Below are the code and all the weights of a small trained network. Each question names an input and a class and asks about switching units off, where a switched-off unit gives its printed mean instead of its output.

import numpy as np


def w(rows, s, z=0):
    codes = np.array(rows[::2]) - 128.0
    scale = np.full(codes.shape[1], s)
    scale[-1] = z or s
    return codes * scale


def f(y):
    return y / 2 * (1 + np.tanh(0.7978845608 * (y + 0.044715 * y**3)))


def log_softmax(a):
    a = a - a.max(-1, keepdims=True)
    return a - np.log(np.exp(a).sum(-1, keepdims=True))


def net(x, mask):
    res = np.array(x, float).reshape(1, 4) / 4 @ E
    y = f(res @ A[0][:, :-1].T + A[0][:, -1])
    res = res + np.where(mask, y, B[0][:, -1]) @ B[0][:, :-1]
    return log_softmax(res[-1] @ U[:, :-1].T + U[:, -1])


A, B = {}, {}
E = w([
[143,122,83],'x0',
[28,63,2],'x1',
[64,114,230],'x2',
[50,251,135],'x3',
],0.0089)
A[0] = w([
[247,47,173,219],'n0',
[226,91,156,176],'n1',
[177,237,125,254],'n2',
[55,210,247,157],'n3',
[45,69,42,142],'n4',
[31,226,136,194],'n5',
[28,41,67,184],'n6',
[33,229,171,173],'n7',
[35,155,42,248],'n8',
[220,231,60,167],'n9',
[61,199,215,171],'n10',
],0.012,0.0061)
B[0] = w([
[60,109,234,223],'n0',
[86,113,202,189],'n1',
[167,168,180,202],'n2',
[105,255,112,214],'n3',
[141,94,109,233],'n4',
[124,159,49,220],'n5',
[123,56,52,245],'n6',
[144,181,65,216],'n7',
[181,109,47,250],'n8',
[222,89,194,198],'n9',
[132,177,161,201],'n10',
],0.015,0.014)
U = w([
[153,124,171,117],'0',
[126,84,87,225],'1',
[95,148,133,3],'2',
[109,221,129,155],'3',
[148,138,130,50],'4',
[4,100,174,203],'5',
],0.021,0.0044)

Each question gives the input, the list of numbers given to net, and the class t.
The units are the neurons (one row each of A and B). Each row of codes is followed by its name. A weight is (code - 128) times the scale printed after its matrix; where a second scale follows, it is the last column's (A, B and U).
mask holds one flag per neuron, in row order. A switched-off neuron (its flag False) gives its mean, the last column of its row in B, instead of its output. The means were averaged over made-up inputs and are rounded, as every weight is.
A unit's drop is (log p(t) with every unit on - log p(t) with that unit switched off) / (log p(t) with every unit on - log p(t) with every unit switched off).
The circuit of an input: a set's keep is (log p(t) with only the set's units on - log p(t) with every unit switched off) / (log p(t) with every unit on - log p(t) with every unit switched off). Starting from all 11 units, units are removed one at a time, each time the one whose removal leaves the highest keep (on an exact tie, the one counted first), for as long as the keep stays at least 0.8.
circuit, biggest first: the units of the circuit, biggest drop first
k most important neurons: the k neurons with the biggest drops, biggest first
drop of u: that unit's drop, to one decimal
input [7,2,7,-5], class 5: circuit, biggest first : [n8]
input [-4,-5,-2,-2], class 5: circuit, biggest first : [n0 n8]
input [8,-5,-1,-2], class 0: 3 most important neurons : [n9 n2 n6]
input [8,-2,-1,-2], class 0: 2 most important neurons : [n9 n6]
input [-1,1,-7,-1], class 0: circuit, biggest first : [n9 n5]
input [8,1,-5,7], class 4: 3 most important neurons : [n2 n6 n9]
input [-7,-2,-6,2], class 0: 2 most important neurons : [n9 n3]
input [0,-5,-3,-4], class 5: drop of n0 : 0.4
input [7,2,-7,-8], class 5: drop of n0 : 0.5
input [5,-6,-5,-3], class 0: drop of n9 : 2.3
